Below is a small trained network, with its code and all its weights. Each question gives an input and a class and asks what happens when units are switched off, that is, made to give their printed mean instead of their output.

import numpy as np


def w(rows, s, z=0):
    codes = np.array(rows[::2]) - 128.0
    scale = np.full(codes.shape[1], s)
    scale[-1] = z or s
    return codes * scale


def f(y):
    return np.maximum(y, 0)


def log_softmax(a):
    a = a - a.max(-1, keepdims=True)
    return a - np.log(np.exp(a).sum(-1, keepdims=True))


def net(x, mask):
    res = np.array(x, float).reshape(1, 7) / 4 @ E
    y = f(res @ A[0][:, :-1].T + A[0][:, -1])
    res = res + np.where(mask, y, B[0][:, -1]) @ B[0][:, :-1]
    return log_softmax(res[-1] @ U[:, :-1].T + U[:, -1])


A, B = {}, {}
E = w([
[78,127,45,145,148,44,88],'x0',
[136,132,120,119,115,123,127],'x1',
[164,78,119,251,82,177,117],'x2',
[103,94,61,97,176,178,227],'x3',
[140,134,119,114,118,120,129],'x4',
[105,123,141,143,144,147,121],'x5',
[136,130,123,121,124,122,128],'x6',
],0.011)
A[0] = w([
[111,116,201,118,23,146,135,119],'N0',
[150,64,30,239,97,175,134,114],'N1',
[79,145,67,131,47,133,96,84],'N2',
[153,147,160,82,125,190,154,209],'N3',
[94,83,76,110,179,50,221,119],'N4',
[106,48,52,97,97,227,246,139],'N5',
[143,159,103,198,132,123,59,38],'N6',
[107,114,50,158,125,100,69,95],'N7',
[61,138,19,100,185,114,95,151],'N8',
[101,184,190,109,92,88,21,118],'N9',
[221,131,225,185,120,176,77,149],'N10',
[30,154,73,80,206,91,171,113],'N11',
[213,131,187,175,29,193,92,172],'N12',
[95,161,249,2,167,82,133,141],'N13',
[94,65,93,205,119,10,99,217],'N14',
[155,108,122,144,164,154,174,198],'N15',
[159,106,81,150,185,78,95,177],'N16',
[68,161,204,122,68,55,39,233],'N17',
[115,223,172,156,147,62,63,3],'N18',
[156,173,209,91,130,185,188,141],'N19',
[45,140,57,71,199,89,184,119],'N20',
[90,161,53,180,141,90,50,98],'N21',
],0.0071,0.0056)
B[0] = w([
[94,119,172,189,74,100,97,182],'N0',
[205,78,82,124,198,123,206,231],'N1',
[131,85,140,149,179,128,159,147],'N2',
[178,72,110,156,144,61,182,204],'N3',
[105,171,148,125,76,160,73,212],'N4',
[113,91,60,91,220,147,154,245],'N5',
[148,98,179,162,94,91,122,152],'N6',
[205,87,54,118,235,111,159,174],'N7',
[25,225,128,139,51,162,105,226],'N8',
[128,102,124,91,253,124,161,204],'N9',
[104,149,219,190,96,151,18,236],'N10',
[76,186,134,169,67,155,58,228],'N11',
[103,188,201,231,52,71,140,254],'N12',
[176,51,17,99,220,103,225,234],'N13',
[117,166,78,34,184,164,119,228],'N14',
[147,166,143,74,129,179,127,190],'N15',
[98,171,100,101,101,167,100,185],'N16',
[218,22,103,148,157,80,234,240],'N17',
[73,157,69,25,184,154,110,163],'N18',
[151,90,51,126,243,138,186,202],'N19',
[101,228,171,171,68,127,48,235],'N20',
[186,74,61,83,222,70,166,186],'N21',
],0.0058,0.0097)
U = w([
[168,51,115,139,154,100,175,249],'0',
[138,119,97,56,175,155,142,62],'1',
[108,189,167,150,2,144,49,227],'2',
],0.0099,0.0002)

Each question gives the input, the list of numbers given to net, and the class t.
The units are the neurons (one row each of A and B). Each row of codes is followed by its name. A weight is (code - 128) times the scale printed after its matrix; where a second scale follows, it is the last column's (A, B and U).
mask holds one flag per neuron, in row order. A switched-off neuron (its flag False) gives its mean, the last column of its row in B, instead of its output. The means were averaged over made-up inputs and are rounded, as every weight is.
A unit's drop is (log p(t) with every unit on - log p(t) with that unit switched off) / (log p(t) with every unit on - log p(t) with every unit switched off).
The circuit of an input: a set's keep is (log p(t) with only the set's units on - log p(t) with every unit switched off) / (log p(t) with every unit on - log p(t) with every unit switched off). Starting from the 12 units with the biggest drops (on a tie, the unit counted first), units are removed one at a time, each time the one whose removal leaves the highest keep (on an exact tie, the one counted first), for as long as the keep stays at least 0.8.
circuit, biggest first: the units of the circuit, biggest drop first
unit that matters most: the unit with the biggest drop
k most important neurons: the k neurons with the biggest drops, biggest first
drop when u is switched off: that unit's drop, to one decimal
input [7,-7,7,2,5,-5,0], class 1: unit that matters most -> N14
input [0,1,1,-2,-1,-6,1], class 2: 4 most important neurons -> N13, N1, N5, N19
input [3,-3,6,4,-6,-2,-6], class 1: circuit, biggest first -> N17, N14
input [8,8,8,6,-8,-5,4], class 1: circuit, biggest first -> N14, N17
input [7,-3,0,8,4,-2,7], class 2: circuit, biggest first -> N20, N8
input [8,-8,-1,-5,6,1,-5], class 1: 2 most important neurons -> N14, N18
input [6,3,8,5,-7,-8,-3], class 1: circuit, biggest first -> N14, N17
input [-1,-3,-7,-8,-3,-4,6], class 0: 2 most important neurons -> N17, N13
input [-3,-6,3,-2,-6,3,-8], class 2: 2 most important neurons -> N13, N10
input [6,8,7,5,4,-6,2], class 1: 2 most important neurons -> N14, N17
input [1,8,-2,8,3,-7,4], class 2: drop when N13 is switched off -> 0.1
input [0,-6,-5,-7,-3,3,-3], class 0: drop when N13 is switched off -> 0.1
input [0,-1,-8,-4,-4,1,8], class 0: drop when N0 is switched off -> -0.1
input [8,-6,-2,-7,-5,-8,-3], class 1: circuit, biggest first -> N14
input [8,-2,7,3,1,8,-7], class 1: drop when N17 is switched off -> 0.2
